The symbols move the points like this.
gq: q>ll, p>-, i>tm, j>mm, n>sf, d>hb
mz: q>rm, p>-, i>zz, j>ch, n>bm, d>pc
lf: q>tn, p>zb, i>zd, j>rr, n>qp, d>tr
tm: q>dm, p>-, i>-, j>hf, n>gq, d>lm
qj: q>cg, p>tm, i>rz, j>sf, n>rh, d>jn
ch: q>dz, p>-, i>jz, j>sg, n>rc, d>ll
mn: q>lc, p>ql, i>nb, j>jd, n>qq, d>fq
dz: q>hb, p>-, i>lj, j>bz, n>bc, d>ch
zj: q>fh, p>mm, i>sf, j>zd, n>pj, d>gr
lz: q>tr, p>mj, i>gt, j>gn, n>zl, d>dc
hq: q>zb, p>-, i>gz, j>-, n>pg, d>mj
rj: q>hz, p>-, i>dt, j>-, n>ht, d>rr
jg: q>zc, p>ch, i>bm, j>mq, n>nc, d>gh
pg: q>dq, p>-, i>hq, j>-, n>nz, d>gg
ht: q>ns, p>-, i>rj, j>-, n>-, d>ng
lp: q>tc, p>lt, i>cd, j>tj, n>-, d>qc
rr: q>rj, p>-, i>dq, j>-, n>ng, d>nz
gs: q>ng, p>-, i>nz, j>-, n>-, d>pq
qc: q>lp, p>qq, i>ml, j>fg, n>-, d>qs
qp: q>fg, p>dq, i>lf, j>ng, n>-, d>hg
jl: q>ld, p>-, i>-, j>rt, n>bz, d>fd
rm: q>jb, p>-, i>nj, j>dz, n>qb, d>mz
nh: q>rg, p>bc, i>zc, j>sd, n>qm, d>nc
fm: q>gl, p>-, i>cm, j>-, n>zb, d>gz
bb: q>zf, p>-, i>hh, j>-, n>fl, d>gl
nc: q>nh, p>rc, i>jg, j>cd, n>mb, d>zs
lc: q>bf, p>hh, i>sg, j>fl, n>lt, d>mn
dm: q>jz, p>-, i>-, j>fs, n>ll, d>tm
fd: q>jl, p>-, i>-, j>hh, n>sg, d>fs
jb: q>rz, p>-, i>gb, j>hb, n>jn, d>rm
rt: q>nq, p>-, i>-, j>-, n>zf, d>hh
rz: q>pc, p>-, i>br, j>gq, n>qj, d>jb
gr: q>zj, p>jc, i>nr, j>sm, n>gj, d>hp
lj: q>lm, p>-, i>-, j>jl, n>dz, d>jz
lm: q>tm, p>-, i>-, j>ld, n>hb, d>lj
fh: q>mq, p>nb, i>dh, j>qq, n>ml, d>zj
bf: q>bn, p>rt, i>bz, j>mj, n>gt, d>lc
zf: q>gz, p>-, i>rt, j>-, n>mj, d>bb
jn: q>qj, p>lm, i>jb, j>nr, n>jt, d>qb
bp: q>zs, p>sf, i>rh, j>pj, n>td, d>rg
nq: q>cm, p>-, i>-, j>-, n>gz, d>rt
hb: q>gq, p>-, i>lm, j>jc, n>nr, d>dz
gn: q>nz, p>-, i>gg, j>-, n>pq, d>hz
cd: q>sd, p>lc, i>mq, j>dc, n>lp, d>ml
jf: q>gg, p>-, i>fl, j>-, n>hz, d>dt
jd: q>fl, p>-, i>gl, j>-, n>dt, d>zb
cm: q>ql, p>-, i>-, j>-, n>fm, d>nq
qq: q>lt, p>gl, i>mn, j>dt, n>tn, d>zd
dh: q>rc, p>fs, i>ll, j>mn, n>fh, d>sf
zd: q>qq, p>fm, i>fq, j>dq, n>lf, d>sm
cg: q>bm, p>dm, i>pc, j>dh, n>gh, d>qj
sf: q>dh, p>hf, i>gq, j>fq, n>zj, d>nr
zz: q>nj, p>-, i>-, j>jz, n>mz, d>nt
gz: q>fm, p>-, i>nq, j>-, n>hq, d>zf
rc: q>bc, p>fd, i>ch, j>lc, n>mq, d>dh
fs: q>fd, p>-, i>-, j>ql, n>nb, d>hf
ng: q>ht, p>-, i>rr, j>-, n>-, d>gs
bc: q>nr, p>jl, i>dz, j>bf, n>hp, d>rc
qm: q>fz, p>hp, i>nh, j>tc, n>-, d>mb
dt: q>jf, p>-, i>jd, j>-, n>rj, d>dq
zc: q>jt, p>dz, i>qb, j>hp, n>nh, d>jg
tn: q>dc, p>jd, i>qq, j>rj, n>fg, d>lf
sg: q>bz, p>-, i>fd, j>bb, n>lc, d>nb
mq: q>hp, p>sg, i>rc, j>lt, n>cd, d>fh
pj: q>ml, p>fq, i>zj, j>lf, n>qs, d>gj
gj: q>pj, p>bn, i>gr, j>tr, n>ct, d>sd
ns: q>pq, p>-, i>hz, j>-, n>-, d>ht
zs: q>nc, p>dh, i>gh, j>ml, n>zn, d>bp
fq: q>mn, p>cm, i>mm, j>zb, n>zd, d>bn
gt: q>sm, p>zf, i>bf, j>gg, n>lz, d>lt
bz: q>jc, p>-, i>jl, j>zf, n>bf, d>sg
bm: q>qb, p>jz, i>mz, j>rc, n>jg, d>cg
mb: q>qm, p>mq, i>nc, j>lp, n>-, d>zn
rh: q>gh, p>gq, i>qj, j>zj, n>bp, d>jt
tc: q>ct, p>gt, i>sd, j>zl, n>-, d>lp
dq: q>dt, p>-, i>zb, j>-, n>rr, d>pg
nb: q>sg, p>-, i>fs, j>gl, n>mn, d>mm
pq: q>gs, p>-, i>gn, j>-, n>-, d>ns
ql: q>hh, p>-, i>-, j>-, n>gl, d>cm
nz: q>rr, p>-, i>pg, j>-, n>gs, d>gn
rg: q>bp, p>nr, i>jt, j>gj, n>fz, d>nh
fg: q>tj, p>dt, i>tn, j>ht, n>-, d>qp
td: q>zn, p>zj, i>bp, j>qs, n>-, d>fz
gh: q>jg, p>ll, i>cg, j>fh, n>zs, d>rh
ll: q>ch, p>-, i>dm, j>nb, n>dh, d>gq
ld: q>hf, p>-, i>-, j>nq, n>jc, d>jl
gb: q>br, p>-, i>-, j>lm, n>jb, d>nj
hz: q>gn, p>-, i>jf, j>-, n>ns, d>rj
mm: q>nb, p>-, i>hf, j>fm, n>fq, d>jc
mj: q>hq, p>-, i>zf, j>-, n>gg, d>fl
nr: q>sf, p>ld, i>hb, j>bn, n>gr, d>bc
jc: q>mm, p>-, i>ld, j>gz, n>bn, d>bz
ct: q>qs, p>sm, i>gj, j>hg, n>-, d>tc
gl: q>bb, p>-, i>ql, j>-, n>jd, d>fm
nj: q>gb, p>-, i>-, j>lj, n>rm, d>zz
fz: q>td, p>gr, i>rg, j>ct, n>-, d>qm
hf: q>fs, p>-, i>-, j>cm, n>mm, d>ld
fl: q>mj, p>-, i>bb, j>-, n>jf, d>jd
zn: q>mb, p>fh, i>zs, j>qc, n>-, d>td
sm: q>zd, p>gz, i>bn, j>pg, n>tr, d>gt
jt: q>rh, p>hb, i>jn, j>gr, n>rg, d>zc
dc: q>lz, p>fl, i>lt, j>hz, n>tj, d>tn
zl: q>hg, p>gg, i>lz, j>pq, n>-, d>tj
tr: q>lf, p>hq, i>sm, j>nz, n>hg, d>lz
br: q>nt, p>-, i>-, j>tm, n>rz, d>gb
jz: q>lj, p>-, i>-, j>fd, n>ch, d>dm
zb: q>jd, p>-, i>fm, j>-, n>dq, d>hq
qb: q>jn, p>lj, i>rm, j>bc, n>zc, d>bm
hp: q>gr, p>bz, i>bc, j>gt, n>sd, d>mq
hh: q>rt, p>-, i>-, j>-, n>bb, d>ql
hg: q>qp, p>pg, i>tr, j>gs, n>-, d>zl
bn: q>fq, p>nq, i>jc, j>hq, n>sm, d>bf
ml: q>cd, p>mn, i>fh, j>tn, n>qc, d>pj
gg: q>pg, p>-, i>mj, j>-, n>gn, d>jf
qs: q>qc, p>zd, i>pj, j>qp, n>-, d>ct
pc: q>mz, p>-, i>nt, j>ll, n>cg, d>rz
sd: q>gj, p>bf, i>hp, j>lz, n>tc, d>cd
lt: q>gt, p>bb, i>lc, j>jf, n>dc, d>qq
tj: q>zl, p>jf, i>dc, j>ns, n>-, d>fg
nt: q>zz, p>-, i>-, j>dm, n>pc, d>br

The rows follow the links: the fewer symbols apart two points are, the more alike their rows tend to be.

Named rows; a name shown again gets a slightly different row:
jn [ -20  227  -34   77   99  -41   79   25  -35   60  -60   63  -46  -16  171  103 -131  -54 -251   41 -255  -45  -63  -63  -14  267  167  -85 -119   93  170  -19   18  -20   39  123  -41  -97   93  -41   40 -103  210 -107   -8  -88  -29 -128  -47  -56   51  146 -168  -68 -150]
hz [  95  -40  -12 -150 -173   -7 -124   11   27  -23 -108  -48   55   73  -78 -216  118   68  191   11  178   -1   11   52  -26 -297  -18  121   98  -42  -73   19  -84  -24  -50 -130   72  272  -36  147 -183  162 -146  -80   -2    2  -59   -2  142   28  -92 -132   86  102  132]
tc [  71   33  -63 -171  -47  -22  -90   27  -12  -84 -186   92 -111  -82 -125  173 -131   57  -48 -128   10 -160   15  200 -215  -65  225   52   25   62  180   98 -131  -44  104  -36  142   99   84   71  -60   78 -101 -277  183 -102  -51  -76   28   -1 -178  -67  -81  168    8]
fq [-167  -80 -147  160   91   24  121  -36   23  -77  105 -130  178  -25   -2   57   40   39  107   46  146   81  -22 -153    4   77 -152   46   19 -203   25  -44   19  -32  -43  184 -138 -184   51  -49  153 -227  -43  188 -228  -26  113  107 -123   41   52  -26   74 -203   -5]
gj [ -59  126 -161  -56   49  -94   21   44  -36 -123 -156   32  -30 -129  -62  229 -172   42  -72  -70  -12 -140  -43   67 -239   76  206   16  -28  -19  284   70 -120  -84  100  170   55  -60  142   31   48 -150   -7 -213    1 -147   30  -81  -57   11 -116   16 -110   38  -47]
ct [ -37   90 -189  -72   34    6  -14   45  -35 -100 -118    2   20 -108  -82  243 -123   15  -39 -110    4 -157  -64  115 -310   38  200   73   -1    0  231  114 -159 -119   72   66   87  -20  185   35   -7 -140  -19 -258    8 -173   -8  -25  -30    3 -160   -9 -133   96  -38]
qs [-145   18 -170  -45   68   58   -1  -29  -12 -123   68  -88   33 -101 -173  280 -142   31   59  -95   89  -48  -16   41 -351    1   48  182   94  -25   59  110 -141 -126   31  -48   39  -84  192  -62  -63 -232   46 -137  -78 -131   22  128    1  -53 -119   55 -109   71  -30]
qq [-132 -157   24  -16  -49   74  -94  -65   69 -157  162 -116   35  -37 -186   28   15   55  213  -29  257  125   89 -105  -93 -172 -216  191  129 -162 -134    5   -4    8  -68 -103  -53  -16   17   22  -71  -13 -105  139  -58  100   38  227   69   26    4  -78  146  -58   61]
lz [ 101   22  -83 -142 -104  -96  -87   83   12 -112 -273   82    0  -71  -75  -18   19   72   81  -59  111 -138  -14  161  -75 -135  211   -6   -3  -70  202   70 -100  -14  134  114   95  160   20  153    3  129 -250 -173  124 -112   34  -99   10   63 -139 -140   55  119   72]
pg [  60  127 -254   15  -20  -47   97   86  -25   37 -243  -68  234   34  149 -133   99   25  127   88  109  -12 -169  -37  -11  -39   87   -3  -21  -96  146   10 -112  -71  -19  208  -41  107   73  128   48  -98 -106  -67 -204 -193   14 -131  -37   61  -70  -77   -1  -75   82]
sd [  76   93   -5 -146  -67  -69 -100   61   21  -75 -199  140 -136 -109  -80  149 -143    5 -104  -88  -35 -146   29  148 -150  -31  238    5  -37   22  220   66  -95   18  139   47  123   75   60   76  -49  117  -81 -244  222  -52  -41  -96  -18   12 -111  -50  -19  130  -20]
fs [ -25 -199  118   98   80   58   73  -80   20   47  205  -70    2   63   -9  -78  123  -49   62   15   42  103   63  -76  249   17 -240 -103  -36  -38 -176  -87  119   74  -71  -68  -76 -146 -163  -91  107  -16  -49  298  -36  157   70   99  -79   17  114  -21  133 -114   26]
jz [  67 -163  259   41   35   24  -18  -37    0   67  129   91 -189   20   -1  -41    6  -79 -116  -29 -101   38  119   29  293    6  -94 -180 -121   92  -87  -99  165  143   16 -116   13  -95 -169  -94   99  164  -14  187  197  206   17   21  -35    3  139  -14   32    4   -4]
jl [ 141 -105   81   38   51  -73  112   26  -13   97  -91  108  -37   46   88 -177  111  -29  -58   30  -19   -9   -9   72  361   35  -15 -288 -153   27   57  -78  105   93   46  117   19  -61 -193   23  212  100 -132  142   98   64   61 -147 -139   67  107  -69   47  -68   79]
ll [-104 -135  213   65   77   74   -7  -76   12  -31  282  -15 -113   -2  -78   71  -52  -69  -63    2  -57  113  130 -116   95   87 -203  -22    1  -15 -151  -76  157   97  -27 -100  -64 -196  -88 -130   66    7   87  233   56  200   17  192  -27  -30  134   60   67  -70  -76]
mj [ 168   41   -5  -17 -120  -97    2   98   -5  108 -246   32  100   75  142 -310  151   23   64  123   42  -12  -60   46  258 -104   80 -122  -38  -29   53  -38  -17   26   28  175    3  181 -105  175   17  181 -167   25   -4  -44  -15 -210  -21   78  -15 -118  101  -43   97]
zz [  96  -32  260   10   12   23   -5  -66  -11  124  125   91 -172   89   62  -81  -13  -92 -186   15 -233   31   57    7  241   85  -56 -139  -69  169 -161  -96  155  108  -21 -170    1  -43 -155 -101    5  148  133   82  156  180  -54   -6   14  -65  132   91  -56   37  -41]
ch [  46 -127  306   -8  -28   -7  -79  -28    2    2  106  124 -223   12  -37  -26  -44  -52 -152  -18  -81   11  167    8  226    0  -68 -109  -75   50  -72  -61  167  163   60  -96    9  -63 -194  -69   64  222   -4  114  274  212   14   43  -27  -25  128    0   45    8  -38]
bm [  43   72  271  -58  -99   13 -153  -23   27   73   89  128 -223   46    6  -25 -104  -55 -200   22 -209   36  125  -26   54   34    8   -9  -20  132 -107  -24  107  107   20 -191   35   61  -67  -90 -136  231  162  -40  231  144 -116   12  111  -43   77  124  -39  102 -100]
bz [ 157  -81   77    6  -11 -102   22   44  -11   35 -159  126  -20    1  101 -172   85  -11  -30   33   -4  -59   10   54  312    8   55 -230 -158  -39  107  -86   84  107   57  179   23  -10 -180   71  211  160 -164  110  106   41   38 -159 -118   66   40  -84   61  -50   75]
sg [  64 -198  210    8  -81  -22  -56  -21   35   -3   22   55 -118   57  -42 -160   97  -35   39   21   67   51  106    1  313  -95 -107 -124  -34  -40  -90  -75  133  131   26  -38  -19    5 -213   26   73  214 -160  211  189  153   16   28  -31   55   77  -99  154  -33   83]
fz [  -8  167 -142  -43   20   -9  -20   49  -43  -35  -74   22  -11  -68  -10  201 -136   23  -80  -62  -97 -104  -87   90 -275   51  195   66   16  108  118   87 -163  -99   57  -32   86   50  193    4  -76 -126  108 -281  -26 -169  -68  -65   37  -25 -106   81 -174  126  -54]
zb [ -79   14 -183  123   20   35  127    9   18   41   -3 -173  262   83   97 -138  153   18  168   98  126  122 -107 -165   40    5 -138   52   55 -151  -87  -41  -16  -79 -125  114 -113  -16   25   42   29 -172   -4  135 -326  -55   47  -18  -21   41   44  -41   68 -186   44]
nr [ -25   99  -77   66   84  -79  125   63  -16  -43  -72  106  -52  -70   88  163 -140  -13 -171  -12 -111  -87  -14  -29   -9  257  163 -114 -142  -47  269  -24   21   -4   88  254  -29 -188   68  -31  221 -123   72  -22   30  -87   61 -117 -157   15   18   83  -72  -97 -102]
lc [  70 -156  202  -41 -146  -47 -138  -22   61  -75  -23   59  -93   19  -94 -175   59   36   79    7  128   44  120   -9  183 -174  -92   -7   14  -73  -77  -53  110  139   32  -11  -10   93 -178   72    9  278 -200  138  191  159    2   32   25   59   31 -121  206  -18  100]
pq [  98   45 -174 -146  -86  -35  -67   86  -26  -13 -257    8   91   30  -39  -88   58   69  142  -11  112 -103  -66  146  -78 -192  144   32   60   27   81   67 -158  -86   28   -5   76  238   25  166  -96   73 -191 -221  -25 -158  -51 -110   64   51 -154 -141   -1  129  133]
fg [ -98 -127  -97  -94  -27   60  -99  -28   34 -126   58 -100   33  -31 -257  127   -2   79  216  -71  215   28   20   51 -290 -199  -46  204  180  -64 -102   96 -140  -94  -16 -166   27   79   91    8 -155  -55 -111  -60  -19  -24    8  170  102    3 -126 -105   53   95   63]
rt [ 159  -38   40   74   28  -56   88   38  -47  148 -115   28   60  114  181 -307  206  -36   17   76   -8   10  -48   29  371  -17  -31 -241 -128   30  -23  -76   50   42  -30   77    1   41 -156   79  140  107 -106  132   -2   30   22 -188  -76   47   52  -71   45  -66  100]
bc [ 114   52  135  -13  -40 -106  -61   74  -10  -11 -171  195 -200  -65   40   58 -128   -2 -226  -35 -131 -123   55   85  147   98  190 -174 -153   17  220  -59   75  118  129  138   63  -27  -78   43  102  194  -40  -66  297   34  -40 -155  -77   23   35   13  -16   21  -55]
zf [ 191    3   17   36  -47  -80   44   57    5  129 -192   41   78  108  178 -326  195  -10   45  108    1    4  -62   55  324  -55   33 -165 -103   -8   32  -73   39   55   -6  113   -8  116 -173  113   93  141 -134   82  -38    2   15 -204  -72   84   10  -72   64  -60  108]

Each walk starts at a row. The symbols on each line, taken left to right, move it on to the next point.
Each answer is a row, close to the row of the point it stands for.
start [ 113  -81  142    7 -108   -8  -33    2   27  110  -19  -14   26  105   71 -322  184  -27   81   80   61   85   21  -26  310 -154 -127  -46    9  -14 -153  -67   59   72  -71  -38  -24  146 -188   66   -6  197  -98  170   19  103   11  -30   32   34   93 -105  144  -22  109]
i d d q	[   0 -137   52  104   56   53   78  -63   12  139  120  -93  118  148   75 -231  236  -37  112   80   62  139  -31  -89  243  -79 -244  -68   -8   12 -218  -88   84   43 -110  -74  -64  -20 -138  -52   39  -13   -9  262 -128  116   33   25  -24   21  119  -25   93  -82   70]
n d n i i	[ -18  -77  -81  150  106   49  199  -16  -32  117   89  -83  165   96  124 -176  193  -26  137   95   52  117 -109 -108  223   26 -183 -120  -25  -18 -119  -69   58  -18  -99   62 -103  -82  -71  -36  130 -146   10  262 -258   18   79  -34 -109    1   96  -21   45 -169   49]
start [ -56 -135  -50  145  157   37  204  -31  -10   58  140  -63   73   24   61  -25  100  -25   30   22   34   58  -46  -79  186  100 -159 -140  -66  -88  -59  -76  103    8  -52   95  -82 -208  -92  -90  245 -181    4  271 -152   44  111   17 -146   -1  107  -13   51 -186   -1]
n n i d	[  38  -30 -124   97  130  -69  212   38  -22   28 -128    6   68   -1  119  -50   78  -30  -15   38   13  -53  -63  -37  220  157   46 -191 -168  -83  168  -74   32   14   51  273  -35 -166  -52   24  285 -109  -98  118  -76  -88  114 -150 -190   48   58  -37   41 -187   36]
q d j i q n	[ -42   -5 -131  138   90   43  153  -13   -5  105   64 -143  242   87  129 -168  200    8  151  123   63  125  -94 -173  144   36 -182  -23   -8  -88  -92  -69   47  -43 -111   92 -111  -69  -29   -1   96 -169   10  214 -284    4   76   -8  -62   45   85  -20   56 -169   54]
start [ -80   -1  206   73   38   98  -31  -97    4   46  263  -22  -88   39   30   30  -51  -61 -145   30 -189  135   73 -106   51  115 -150  -10    9  122 -205  -63  145   61  -68 -189  -71 -107  -44 -181  -83   15  260  126   30  167  -63  132   55  -83  136  144  -39  -23 -128]
i n j j	[ -80 -196  119   83   15   41   33  -82   54  -14  220  -81   21   39  -68  -75   85   -6  119   21  129  132   80 -144  171  -48 -255   -2   30 -137 -198  -90  138   86  -81  -48  -92 -117 -135  -59   84  -13  -78  297  -49  162   63  158  -25   -3  118  -40  159 -121   35]
i j d n q n	[ -37  -85   18   23  -57   56  -13  -36   43   43  112 -144  147  103    4 -212  167   41  222   82  159  173    1 -159   72 -125 -235  115  107  -98 -207  -56   50   -4 -143  -75  -88   86  -76   15  -84   34  -38  206 -212   70   -5   83   81   33   52  -69  175  -80   83]
start [  69   44  296    4  -46   13  -71  -23   17   95  116   84 -196   42   34  -50  -69 -107 -210   16 -233   72   77   -9  194   41  -22  -90  -83  153 -130  -63  161  135  -16 -148    0  -24 -112  -84  -46  186  142   14  184  162  -90   16   61  -28  130  123   -6   66  -92]
n q i d i q	[ 141   67  185   36   49  -26   46    0  -37  146    0  165 -127   33  151  -40  -26  -96 -262   18 -269  -18   14   76  264  145   75 -235 -162  185   34  -66  134   87   45    8   44  -48 -120  -71  108  100  111   23  128   84  -38 -144  -69  -34  110  102  -94    4  -87]
n n i i n q	[  37  168   20  100  116  -21  116   20  -27  120  -36   71  -49   -8  212   57  -82  -92 -247   60 -250  -25  -46  -34  101  260   88 -153 -143  107   99  -40   65   22   14  119  -11 -140   35 -108  109 -108  236  -15   -6  -28  -17 -127  -80  -20   82  154 -135  -36 -155]
start [-125 -124  -52  -67  -46   49  -94  -49   35 -135   97 -106   58  -34 -244   85  -12   76  232  -60  250   48   73  -30 -245 -202 -126  219  173 -118 -107   63  -85  -59  -70 -117  -39   34   46   20 -113   -8 -116   19  -25   42   41  221   96    5  -64  -97  115    5   67]
i i n n q	[  26 -112   53 -167 -156  -29 -203   16   44 -126  -77   16  -85  -49 -218  -19   -3   85  170  -79  197  -30   72  109 -106 -252    8  128   80  -75    4   75  -68   20   22 -101   61  178  -24   83 -107  220 -207  -81  163   37  -11   76  105   62 -119 -137  111  126  113]
q j q n d i	[ 123   72 -118  -92 -123  -38  -69   96   -1   18 -287   -4   89   51   43 -164  106   84  103   40  118  -80  -68   95  -11 -167  144   18   19  -31  103   56 -124  -45   12   66   80  268   19  211  -78  145 -178 -138  -31 -127  -41 -185   15   71 -114 -147   31   75  143]
start [-151  -52 -243   15   70   33   57   -2    5 -144    5 -140  160  -72 -128  144   -8   79  197  -24  214   -1  -40  -53 -265  -49  -14  147  107 -173   69   85 -122 -122  -19   87  -42  -60  136   37   16 -219  -71  -16 -180 -136   51  115   -2   13  -91  -65   17  -53   48]
j q d d d d i	[  91  -34   63  -97 -181   -4 -166    7   64   13  -88  -39   48   87  -31 -265  165   73  163   66  158   61   41   15   87 -240  -64   85   80  -57 -118  -19  -15   18  -44  -66    0  272  -82  132 -154  232 -153    5    1   59  -57    8  133   43  -33 -139  136   36  123]
q d q d d d	[-113   26 -235   67   20   44   77  -10   14   13   14 -190  279   65   41  -92  112   39  210   81  173   76 -118 -146  -96  -45 -104  145  109 -127  -47  -21  -64 -100  -98   84  -81   57   89   57  -54 -168   -6   76 -322  -90   46   30   -6   25  -30  -20   68 -124   84]
start [  80  160  -13 -156  -68  -35  -90   52  -15   24 -108   89  -89  -52  -21  109 -140   24 -119  -50 -126 -124  -18  145 -213  -33  226   56   26  126  102  114 -113  -52   66  -97  122  139   87   39 -149   85   64 -323  129 -106  -72  -69   65  -32 -107   52 -162  199  -30]
p d d d	[-223   28 -102   78  108   43   37   -9   13 -148  156  -68   17 -103  -74  272 -150   30  -43  -38   33   33   30 -139 -251  147  -39  111   38  -98   84    3  -29  -56   10   94  -61 -205  170  -96   60 -246  130    9  -85  -46   37  164  -51  -57   -4   73  -41  -98 -107]
q n q i	[  23  -63  222 -103 -138  -29 -210  -42   55 -114   18  113 -249  -69 -167   71 -133   46  -78  -81  -25  -23  199   56  -86  -76   22   87   43    1   -8   17   47  114   79 -132   50   56  -38   14  -97  266  -62  -64  323  132  -68  112   99   -8  -36    6   51  135  -34]
start [  43 -100  311  -50  -77  -23 -164  -43   29  -56   81  137 -267  -55 -128   26  -94  -13 -129  -45  -50   22  187   14  109  -29  -29   -3  -48   13  -51  -45  142  143   60 -109    7  -17 -126  -42  -27  285  -34   48  317  216  -47   77   57   -7   74   -3   80   68  -38]
d j n i	[-129 -199   82   56   -4   45  -28  -85   42  -87  199 -110   19   15 -130  -31   69   42  162   -2  164  140  109 -170   43  -68 -254  132   90 -196 -168  -36   64   63  -90  -45  -88  -71  -67  -24   35    8  -94  217  -38  137   71  204   22   28   56  -89  183  -88   36]
j n n q i d	[ -78  -82  -40   -1  -85   73  -73  -31   51  -10   98 -157  184   88  -54 -147  144   58  241   61  182  119   -3  -98  -51 -161 -217  174  155 -101 -205   -4  -15  -43 -106  -88  -66  138    6   40 -158   15  -55  110 -147   15   13  103  137   18   -8  -57  148  -34  103]
start [  50  -66  -55  124  151  -37  227   24  -28   67  -53    2   61   40  143  -67  112  -39  -18   26  -20  -43  -69  -17  283  124  -24 -253 -155  -26  100  -77   70   40   21  191  -33 -181  -90  -23  291 -114  -90  193  -64  -18  130 -129 -219   42   85  -39   -1 -126    3]
j n i n	[  78   47 -168  102   73  -31  180   52  -35  132 -127  -46  193   98  233 -219  163  -11   59  115    0   20 -142  -39  258   39   -4 -146 -118  -65   74  -66   29  -34  -57  197  -41   14  -39   51  159 -113  -43  118 -207 -106   45 -194 -110   76   51  -50   32 -157   73]
q i q n i q	[ 123 -125  116   34  -32   21   13  -15   -7  139   20   12    9  131   74 -290  189  -33   73   67   15   97  -15    7  371 -118 -140 -147  -19   34 -162 -104  116   70  -69  -56   20   78 -200   48   40  155 -117  213    9  109   26  -66  -11   53   63  -62  118  -38  108]
